Here is a tiny trained network, its code and every weight. The questions are about switching its units off for an input and a class, where a switched-off unit gives its printed mean instead of its output.

import numpy as np


def w(rows, s, z=0):
    codes = np.array(rows[::2]) - 128.0
    scale = np.full(codes.shape[1], s)
    scale[-1] = z or s
    return codes * scale


def f(y):
    return y / 2 * (1 + np.tanh(0.7978845608 * (y + 0.044715 * y**3)))


def log_softmax(a):
    a = a - a.max(-1, keepdims=True)
    return a - np.log(np.exp(a).sum(-1, keepdims=True))


def net(x, mask):
    res = np.array(x, float).reshape(1, 6) / 4 @ E
    y = f(res @ A[0][:, :-1].T + A[0][:, -1])
    res = res + np.where(mask, y, B[0][:, -1]) @ B[0][:, :-1]
    return log_softmax(res[-1] @ U[:, :-1].T + U[:, -1])


A, B = {}, {}
E = w([
[69,56,128,185,37,83,119,57],'x0',
[131,129,129,128,127,124,129,124],'x1',
[81,120,1,76,128,54,193,174],'x2',
[192,57,89,179,196,56,40,168],'x3',
[49,146,129,57,204,101,41,45],'x4',
[125,131,129,128,127,126,127,131],'x5',
],0.0064)
A[0] = w([
[169,75,97,168,170,74,73,159,121],'n0',
[62,189,141,83,68,177,209,97,107],'n1',
[81,71,130,181,60,97,119,75,118],'n2',
[70,132,134,76,184,103,75,66,157],'n3',
[172,115,128,175,88,137,175,175,133],'n4',
[97,89,127,163,83,100,126,93,115],'n5',
[179,188,127,84,196,166,136,181,126],'n6',
[83,131,29,72,134,65,192,181,6],'n7',
[169,74,97,169,169,72,74,160,117],'n8',
[76,64,128,182,57,95,127,71,118],'n9',
[128,126,132,124,127,123,128,130,134],'n10',
[181,187,126,84,198,176,135,181,124],'n11',
[73,177,142,84,81,173,191,105,111],'n12',
[175,112,126,174,89,141,177,171,135],'n13',
[176,113,128,175,85,136,179,177,132],'n14',
[175,113,128,180,85,140,179,177,132],'n15',
[194,151,254,197,131,222,60,70,106],'n16',
[170,77,101,164,167,72,76,157,119],'n17',
[173,113,129,176,87,137,178,175,134],'n18',
[77,132,134,78,172,108,78,78,151],'n19',
[76,131,134,78,175,108,79,74,151],'n20',
[80,70,130,182,60,94,122,71,125],'n21',
],0.0068,0.0018)
B[0] = w([
[166,120,162,167,185,202,186,55,192],'n0',
[159,109,164,168,183,189,187,62,205],'n1',
[171,152,165,84,142,103,116,164,188],'n2',
[95,192,63,172,57,156,59,136,204],'n3',
[101,177,85,153,82,144,79,132,175],'n4',
[172,146,169,83,145,106,122,162,159],'n5',
[175,145,176,64,142,87,117,176,194],'n6',
[53,14,107,149,139,50,188,151,210],'n7',
[159,118,160,163,174,189,179,66,192],'n8',
[194,159,187,50,156,100,110,176,195],'n9',
[129,130,126,128,129,127,128,126,129],'n10',
[176,140,178,62,146,89,118,178,197],'n11',
[161,102,166,173,190,195,193,55,187],'n12',
[104,176,80,156,80,145,76,135,175],'n13',
[103,179,78,158,79,148,78,132,179],'n14',
[101,178,76,155,77,147,75,134,180],'n15',
[16,2,84,158,121,25,178,176,255],'n16',
[165,120,162,162,178,195,183,57,188],'n17',
[106,178,83,152,80,146,78,135,177],'n18',
[97,187,75,165,70,153,71,136,189],'n19',
[98,188,67,168,64,154,66,136,192],'n20',
[195,166,186,50,155,97,108,182,192],'n21',
],0.0073,0.0061)
U = w([
[90,225,46,179,77,175,41,127,254],'0',
[171,109,175,169,174,234,199,20,64],'1',
[38,2,104,144,127,19,164,170,118],'2',
[209,182,199,11,140,87,99,195,74],'3',
],0.009,0.00045)

Each question gives the input, the list of numbers given to net, and the class t.
The units are the neurons (one row each of A and B). Each row of codes is followed by its name. A weight is (code - 128) times the scale printed after its matrix; where a second scale follows, it is the last column's (A, B and U).
mask holds one flag per neuron, in row order. A switched-off neuron (its flag False) gives its mean, the last column of its row in B, instead of its output. The means were averaged over made-up inputs and are rounded, as every weight is.
A unit's drop is (log p(t) with every unit on - log p(t) with that unit switched off) / (log p(t) with every unit on - log p(t) with every unit switched off).
The circuit of an input: a set's keep is (log p(t) with only the set's units on - log p(t) with every unit switched off) / (log p(t) with every unit on - log p(t) with every unit switched off). Starting from the 12 units with the biggest drops (on a tie, the unit counted first), units are removed one at a time, each time the one whose removal leaves the highest keep (on an exact tie, the one counted first), for as long as the keep stays at least 0.8.
units of the circuit, in order: the units of the circuit, biggest drop first
top k neurons: the k neurons with the biggest drops, biggest first
drop when u is switched off: that unit's drop, to one decimal
input [-4,0,4,1,6,-7], class 0: units of the circuit, in order : (n3)
input [-3,-8,1,-7,6,-5], class 1: top 2 neurons : (n1; n12)
input [7,2,-6,3,-3,-6], class 3: units of the circuit, in order : (n21; n9)
input [-8,-1,3,-8,3,-1], class 1: top 2 neurons : (n1; n12)
input [-7,-3,-4,2,7,2], class 0: top 2 neurons : (n3; n20)
input [-7,-7,-2,7,3,-3], class 1: top 3 neurons : (n0; n17; n8)
input [-6,5,-8,8,-3,5], class 1: top 4 neurons : (n0; n17; n8; n7)
input [8,-4,-7,2,1,8], class 3: top 2 neurons : (n21; n9)
input [-2,-6,7,6,7,3], class 0: top 4 neurons : (n3; n16; n20; n19)
input [3,7,2,-7,-4,7], class 1: top 2 neurons : (n1; n12)
input [-8,2,-6,8,6,8], class 1: top 3 neurons : (n0; n17; n8)
input [2,-5,-5,-7,-7,1], class 0: drop when n18 is switched off : 0.4
input [-3,-8,-8,7,1,7], class 2: drop when n1 is switched off : 0.2
input [0,-4,0,2,-4,-4], class 0: drop when n12 is switched off : 0.1
input [-3,-4,-8,-6,-2,5], class 2: top neuron : (n16)
